Each row has a name. Each piece below is followed by the name of the row it came from, unless a question asks for something else. Each question is about the rows just above it.

[ -9 -60  25  32]  Q125
[ -9 -64  41  58]  Q858
[ 32  25 -60  -8]  Q637
[ 78  -6 -77 -52]  Q221
[-59  25  -8  32]  Q223
[ -9  41 -65  58]  Q628
[ 91 -12 -85 -56]  Q447
[ 58  -8  41 -64]  Q526
Put [-60  -9  25  32] back in order: which row is it?	Q125
Put [-60  -8  32  25] back in order: which row is it?	Q637
Which row holds these entries in another order? [ 41  -9  58 -64]	Q858
Put [ 25 -60  32  -8] back in order: which row is it?	Q637
Which row holds these entries in another order? [-64  58  -9  41]	Q858

[ -8   0  -5   3   5   4  -3 -17   0  -7  -1  -1  -7  -7  -1   4   5   8
  -4  -1  -4  -4  -9   0   8  -4  -8  -3  -2   4 -11 -12   7   7   1  -4
  -5 -14  -4  -4 -12  -3   7   2   3  12 -12  -1]  Q441
[  7  -3  -2  18   7   3  34  57 -15  13  -7  16  -5  31 -49  10   3  15
  27   6  13  27   4   6 -11   4 -13  -6  27  -8 -17  35 -26  11   5 -34
 -19 -19  31  23  26  -3 -78  42  30  43  32  -5]  Q552
[  7  42   6 -13  -5   3  27  35  -6  34  32   5  30  26   3  31  -8   7
  11  18 -26  -3  57  13   4  10  23   6  16 -34  27  31 -15 -78 -19   4
 -11  15  27 -17  43  -2 -19  -7  -4 -49  -3  13]  Q237
[  6   2   6  -3  -2  -5  -4   8  -9   1  -9  11  -1   5   0   1  -2  -7
 -10   7   5  -1   3   3 -11   6  -8   8  -5  -1   2   6   6   3   2  -1
  -7   2   4   5   4   6   4  -1   0  -3   5  -1]  Q305
[ -7   1   5   6   5 -11   5  -5  -8  11  -1  -3  -9   6  -1   6   3 -10
  -1   5   6  -2   3  -1  -7   1   7   6   0  -3   4   8  -1  -9   2  -2
   2   4   6  -1   2   8  -5  -4   3  -1   2   4]  Q162
[ 27 -11  31  13 -17 -19  16  -8  31  57   4  32  -5  23  43  -3  34  15
   4  27  -2   7 -34 -26  35  26  -6  10 -78 -13   3  42  -7  -2  11   6
   3 -49  30  27 -19 -15  13   6   7   5  -4  18]  Q159
[  7  42   6 -13  -5   3  27  35  -6  34  32   5  30  26   3  31  -8   7
  11  18 -26  -3  57  13   4  10  23  13   5  -9 -19 -15   6  40 -32 -28
  32 -19 -24 -15  19  28  -1  51   5  -1 -30  33]  Q190
[ -3  13   7  42   6 -13  -5   3  27  35  -6  34  32   5  30  26   3  31
  -8   7  11  18 -26  -3  57  13   4  10  23   6  16 -34  27  31 -15 -78
 -19   4 -11  15  27 -17  43  -2 -19  -7  -4 -49] is which row reordered?	Q237
Put [ 13  -3 -49  -4  -7 -19  -2  43 -17  27  15 -11   4 -19 -78 -15  31  27
 -34  16   6  23  10   4  13  57  -3 -26  18  11   7  -8  31   3  26  30
   5  32  34  -6  35  27   3  -5 -13   6  42   7] back in order: which row is it?	Q237
Put [ -1   1   6 -11   5   3   6   2   3  -2 -10   6   1   8   2   6  -8   6
  -1   2   4   6  -9   5  -5  -3  -1  -4   4  -7  -5   8   5   0   2  -9
  11   4  -1  -3   5   3  -1  -1  -2  -1   7  -7] back in order: which row is it?	Q162
Which row holds these entries in another order? [ -1   5  -3   0  -1   4   6   4   5   4   2  -7  -1   2   3   6   6   2
  -1  -5   8  -8   6 -11   3   3  -1   5   7 -10  -7  -2   1   0   5  -1
  11  -9   1  -9   8  -4  -5  -2  -3   6   2   6]	Q305
Put [-11  -2  31  -3  35  -4  13   4  32 -78   3  15  27  27   6  -6 -49  31
   7   7 -15  30   6  11   3  27  23  26 -34 -17   5  16  57   4  -7  13
  -8 -19  -3  42 -13  34 -26  -5 -19  43  10  18] back in order: which row is it?	Q237

[ 31 -44  10 -33  17  51  43  41  49  29 -26] = Q210
[ 31 -44  17  28 -26  51  10  41 -32  43  49] = Q728
[ 51  31  41  29 -32 -44  17  49 -26  10  43] = Q507
[ 51  10  41  31  17  49  43 -44 -26  29 -33] is which row reordered?	Q210
Put [-44 -32 -26  10  17  29  31  41  43  49  51] back in order: which row is it?	Q507
Which row holds these entries in another order? [-26  29  49  41  43  51  17 -33  10 -44  31]	Q210
Which row holds these entries in another order? [ 43  29  31  10  51  49  17 -32 -44 -26  41]	Q507
Put [ 43  49  31 -44  17  28 -26  51  10  41 -32] back in order: which row is it?	Q728

